Below is a small trained network, with its code and all its weights. Each question gives an input and a target symbol and asks what happens when units are switched off, that is, made to give their printed mean instead of their output.

import numpy as np


def w(rows, s, z=0):
    codes = np.array(rows[::2]) - 128.0
    scale = np.full(codes.shape[1], s)
    scale[-1] = z or s
    return codes * scale


def norm(h):
    return h / np.sqrt((h * h).mean(-1, keepdims=True) + 1e-5)


def f(y):
    return np.maximum(y, 0)


def softmax(a):
    e = np.exp(a - a.max(-1, keepdims=True))
    return e / e.sum(-1, keepdims=True)


def log_softmax(a):
    a = a - a.max(-1, keepdims=True)
    return a - np.log(np.exp(a).sum(-1, keepdims=True))


def net(x, mask):
    ids = ['ΓΞΩαβζθλμπτφ'.index(c) for c in x.split()]
    T = len(ids)
    res = E[ids] + P[:T]
    u = 0
    for l in range(2):
        q, k, v = (norm(res) @ M[l].T for M in (Q, K, V))
        z = softmax(np.where(np.tri(T) > 0, q @ k.T / 2**0.5, -1e9)) @ v
        res = res + np.where(mask[u], z, O[l][:, -1]) @ O[l][:, :-1]
        u += 1
        y = f(norm(res) @ A[l][:, :-1].T + A[l][:, -1])
        res = res + np.where(mask[u : u + 12], y, B[l][:, -1]) @ B[l][:, :-1]
        u += 12
    return log_softmax(norm(res)[-1] @ U[:, :-1].T + U[:, -1])


Q, K, V, O, A, B = {}, {}, {}, {}, {}, {}
E = w([
[88,125,107],'Γ',
[152,123,103],'Ξ',
[165,117,91],'Ω',
[100,120,172],'α',
[134,76,142],'β',
[140,254,70],'ζ',
[136,73,117],'θ',
[191,168,138],'λ',
[182,115,95],'μ',
[84,155,181],'π',
[223,153,95],'τ',
[161,175,163],'φ',
],0.031)
P = w([
[160,254,142],'0',
[132,198,106],'1',
[131,172,96],'2',
[140,161,82],'3',
[148,145,75],'4',
[157,140,56],'5',
[163,123,47],'6',
[172,113,31],'7',
[181,114,27],'8',
],0.005)
Q[0] = w([
[245,71,82],'0.h1',
[251,149,149],'0.h1',
],0.011)
K[0] = w([
[16,157,2],'0.h1',
[60,186,45],'0.h1',
],0.01)
V[0] = w([
[79,129,23],'0.h1',
[254,184,101],'0.h1',
],0.004)
O[0] = w([
[170,254,118,187],'0.h1',
[162,42,75,250],'0.h1',
],0.0098,0.002)
A[0] = w([
[80,139,44,176],'0.n1',
[133,204,95,3],'0.n2',
[163,120,167,74],'0.n3',
[115,68,163,205],'0.n4',
[156,94,132,103],'0.n5',
[126,215,189,66],'0.n6',
[177,155,151,136],'0.n7',
[112,116,184,66],'0.n8',
[140,100,128,34],'0.n9',
[131,101,27,156],'0.n10',
[10,119,90,146],'0.n11',
[107,149,165,97],'0.n12',
],0.013,0.0029)
B[0] = w([
[110,146,100,172],'0.n1',
[3,162,160,152],'0.n2',
[135,147,122,141],'0.n3',
[64,139,134,195],'0.n4',
[93,133,87,181],'0.n5',
[139,84,109,156],'0.n6',
[126,126,123,166],'0.n7',
[115,116,110,141],'0.n8',
[121,127,135,146],'0.n9',
[101,144,140,254],'0.n10',
[227,195,184,147],'0.n11',
[144,147,141,137],'0.n12',
],0.014,0.0084)
Q[1] = w([
[181,207,107],'1.h1',
[2,43,151],'1.h1',
],0.0059)
K[1] = w([
[255,203,164],'1.h1',
[84,231,118],'1.h1',
],0.0076)
V[1] = w([
[103,5,142],'1.h1',
[96,3,138],'1.h1',
],0.0053)
O[1] = w([
[103,64,193,1],'1.h1',
[143,110,1,37],'1.h1',
],0.0068,0.00056)
A[1] = w([
[30,183,79,152],'1.n1',
[146,125,248,84],'1.n2',
[141,70,192,57],'1.n3',
[233,54,176,95],'1.n4',
[221,60,85,96],'1.n5',
[82,242,101,121],'1.n6',
[109,79,209,3],'1.n7',
[135,97,9,116],'1.n8',
[134,184,192,146],'1.n9',
[117,136,77,134],'1.n10',
[254,115,129,249],'1.n11',
[84,172,129,74],'1.n12',
],0.0091,0.0048)
B[1] = w([
[233,199,152,254],'1.n1',
[77,188,2,155],'1.n2',
[125,161,76,131],'1.n3',
[189,167,191,136],'1.n4',
[110,57,174,168],'1.n5',
[200,45,193,209],'1.n6',
[130,165,51,132],'1.n7',
[156,154,55,251],'1.n8',
[119,59,168,176],'1.n9',
[85,146,98,192],'1.n10',
[43,29,176,225],'1.n11',
[155,128,115,145],'1.n12',
],0.0075,0.006)
U = w([
[169,206,205,179],'Γ',
[194,182,110,255],'Ξ',
[160,121,84,49],'Ω',
[9,188,160,131],'α',
[9,40,142,140],'β',
[86,254,109,44],'ζ',
[48,163,70,243],'θ',
[150,50,187,157],'λ',
[141,1,89,32],'μ',
[62,142,190,200],'π',
[212,38,128,82],'τ',
[91,46,197,197],'φ',
],0.015,0.0044)

Each question gives the input, a string of symbols that net reads in full, and the target symbol t.
The units are the heads (2 rows each of Q, K, V and O) and the neurons (one row each of A and B). Each row of codes is followed by its name. A weight is (code - 128) times the scale printed after its matrix; where a second scale follows, it is the last column's (O, A, B and U).
mask holds one flag per unit, layer by layer, with each layer's heads first. A switched-off unit (its flag False) gives its mean, the last column of its rows in O or B, instead of its output. The means were averaged over made-up inputs and are rounded, as every weight is.
A unit's drop is (log p(t) with every unit on - log p(t) with that unit switched off) / (log p(t) with every unit on - log p(t) with every unit switched off).
The circuit of an input: a set's keep is (log p(t) with only the set's units on - log p(t) with every unit switched off) / (log p(t) with every unit on - log p(t) with every unit switched off). Starting from the 12 units with the biggest drops (on a tie, the unit counted first), units are removed one at a time, each time the one whose removal leaves the highest keep (on an exact tie, the one counted first), for as long as the keep stays at least 0.8.
circuit, biggest first: the units of the circuit, biggest drop first
top k neurons: the k neurons with the biggest drops, biggest first
top k neurons in layer l: the k neurons of layer l with the biggest drops, biggest first
drop of u: that unit's drop, to one decimal
input Ξ θ μ, target μ: top 2 neurons in layer 1 : [1.n11 1.n5]
input Γ μ β, target Γ: top neuron : [1.n1]
input θ ζ Γ ζ θ β β, target Ξ: top 2 neurons in layer 1 : [1.n1 1.n11]
input θ θ θ Γ Ω, target Γ: circuit, biggest first : [0.h1 1.n6 0.n2 0.n5]
input β φ Ω φ α μ, target μ: circuit, biggest first : [1.n11 1.n1]
input φ Γ θ, target Γ: circuit, biggest first : [0.h1 1.n1]
input β β β θ β Γ Ξ τ, target Γ: circuit, biggest first : [0.h1 0.n2 1.n8 1.n6]
input μ μ μ Γ μ α α α β, target Γ: circuit, biggest first : [0.h1 1.n1]
input θ φ φ β β ζ θ θ λ, target λ: top 2 neurons : [1.n11 1.n1]
input θ θ β α Ξ τ μ π φ, target φ: top 3 neurons in layer 0 : [0.n6 0.n4 0.n10]
input μ Γ μ τ, target Γ: top 2 neurons in layer 1 : [1.n8 1.n11]
input θ π Ξ λ θ θ, target θ: top 2 neurons in layer 1 : [1.n6 1.n11]
input α θ Ξ, target Ξ: top 3 neurons : [1.n6 1.n1 0.n10]
input μ Γ Γ θ π θ Ξ μ, target Γ: top 2 neurons in layer 1 : [1.n6 1.n8]
input τ θ Ξ, target Ξ: top neuron : [1.n6]
input φ τ θ λ, target λ: drop of 1.n11 : 0.2
input Γ θ β θ, target Ξ: drop of 0.n2 : 0.1
input β π Ξ Ξ τ φ Γ τ β, target Ξ: drop of 1.n11 : 0.1
